Below are the code and all the weights of a small trained network. Each question names an input and a class and asks about switching units off, where a switched-off unit gives its printed mean instead of its output.

import numpy as np


def w(rows, s, z=0):
    codes = np.array(rows[::2]) - 128.0
    scale = np.full(codes.shape[1], s)
    scale[-1] = z or s
    return codes * scale


def f(y):
    return np.maximum(y, 0)


def log_softmax(a):
    a = a - a.max(-1, keepdims=True)
    return a - np.log(np.exp(a).sum(-1, keepdims=True))


def net(x, mask):
    res = np.array(x, float).reshape(1, 7) / 4 @ E
    y = f(res @ A[0][:, :-1].T + A[0][:, -1])
    res = res + np.where(mask, y, B[0][:, -1]) @ B[0][:, :-1]
    return log_softmax(res[-1] @ U[:, :-1].T + U[:, -1])


A, B = {}, {}
E = w([
[126,40,193,220],'x0',
[129,127,127,129],'x1',
[64,116,9,196],'x2',
[104,235,182,232],'x3',
[129,129,128,128],'x4',
[254,137,81,176],'x5',
[129,129,129,128],'x6',
],0.0083)
A[0] = w([
[150,202,148,199,68],'N1',
[215,180,88,168,97],'N2',
[119,237,102,94,177],'N3',
[71,185,170,160,75],'N4',
[192,103,113,138,140],'N5',
[144,25,106,100,126],'N6',
[182,129,254,44,157],'N7',
[157,15,128,104,5],'N8',
[24,166,193,116,101],'N9',
[136,218,74,54,23],'N10',
[113,68,153,219,76],'N11',
[2,105,162,65,78],'N12',
[94,75,37,174,101],'N13',
[110,249,188,237,87],'N14',
[199,152,110,166,101],'N15',
[211,153,95,164,43],'N16',
[55,132,51,186,32],'N17',
[109,241,35,72,159],'N18',
[36,100,132,91,105],'N19',
[123,6,191,242,64],'N20',
[168,165,232,114,84],'N21',
[174,114,207,82,105],'N22',
[137,140,81,56,23],'N23',
[18,144,173,99,109],'N24',
[148,200,147,197,109],'N25',
],0.0084,0.0014)
B[0] = w([
[103,65,96,61,199],'N1',
[197,78,145,150,201],'N2',
[125,114,220,135,205],'N3',
[147,60,78,46,193],'N4',
[168,84,120,108,176],'N5',
[62,115,118,30,198],'N6',
[107,210,40,186,231],'N7',
[71,121,129,54,192],'N8',
[217,72,113,134,211],'N9',
[110,112,201,141,205],'N10',
[91,164,204,139,201],'N11',
[221,80,107,161,220],'N12',
[94,211,84,177,206],'N13',
[37,74,66,2,255],'N14',
[193,69,134,193,183],'N15',
[188,81,119,172,188],'N16',
[112,228,73,193,207],'N17',
[87,147,248,151,236],'N18',
[201,86,77,182,194],'N19',
[86,146,233,154,243],'N20',
[91,193,63,185,199],'N21',
[79,216,67,175,191],'N22',
[70,100,186,99,179],'N23',
[250,78,126,211,209],'N24',
[123,69,88,40,201],'N25',
],0.0067,0.0081)
U = w([
[89,80,82,31,251],'0',
[227,75,112,160,58],'1',
[96,235,65,165,72],'2',
[87,135,249,134,83],'3',
],0.019,0.0026)

Each question gives the input, the list of numbers given to net, and the class t.
The units are the neurons (one row each of A and B). Each row of codes is followed by its name. A weight is (code - 128) times the scale printed after its matrix; where a second scale follows, it is the last column's (A, B and U).
mask holds one flag per neuron, in row order. A switched-off neuron (its flag False) gives its mean, the last column of its row in B, instead of its output. The means were averaged over made-up inputs and are rounded, as every weight is.
A unit's drop is (log p(t) with every unit on - log p(t) with that unit switched off) / (log p(t) with every unit on - log p(t) with every unit switched off).
The circuit of an input: a set's keep is (log p(t) with only the set's units on - log p(t) with every unit switched off) / (log p(t) with every unit on - log p(t) with every unit switched off). Starting from the 12 units with the biggest drops (on a tie, the unit counted first), units are removed one at a time, each time the one whose removal leaves the highest keep (on an exact tie, the one counted first), for as long as the keep stays at least 0.8.
units of the circuit, in order: the units of the circuit, biggest drop first
most important unit: the unit with the biggest drop
top k neurons: the k neurons with the biggest drops, biggest first
drop of u: that unit's drop, to one decimal
input [6,-1,4,-4,4,0,-8], class 3: units of the circuit, in order	[N20]
input [-6,-8,-2,0,-8,5,3], class 3: units of the circuit, in order	[N18 N10]
input [3,2,-4,5,2,-7,-5], class 1: units of the circuit, in order	[N24 N9]
input [7,5,-7,6,-2,-3,-2], class 2: units of the circuit, in order	[N7 N21]
input [-8,3,8,-3,-1,-2,1], class 2: top 2 neurons	[N17 N13]
input [5,-8,7,-6,4,-5,-8], class 2: top 3 neurons	[N13 N17 N14]
input [8,-3,5,-5,-1,-6,-8], class 3: top 2 neurons	[N20 N11]
input [4,-8,-7,-5,-3,6,5], class 2: top 2 neurons	[N7 N22]
input [-6,6,-4,6,-2,-7,3], class 1: top 3 neurons	[N24 N9 N12]
input [-6,0,-6,2,-6,-1,1], class 2: top 2 neurons	[N7 N21]
input [-6,-1,-1,2,1,-7,-4], class 1: top 3 neurons	[N24 N12 N9]
input [5,7,2,5,3,1,5], class 0: top 4 neurons	[N14 N18 N25 N1]
input [-8,-6,2,0,-1,-2,-7], class 3: drop of N13	0.0
input [2,5,3,-1,-2,-1,4], class 2: drop of N18	0.2
input [-8,5,2,0,-2,-6,8], class 3: most important unit	N18
input [4,3,4,-5,-1,-8,5], class 1: drop of N12	0.1
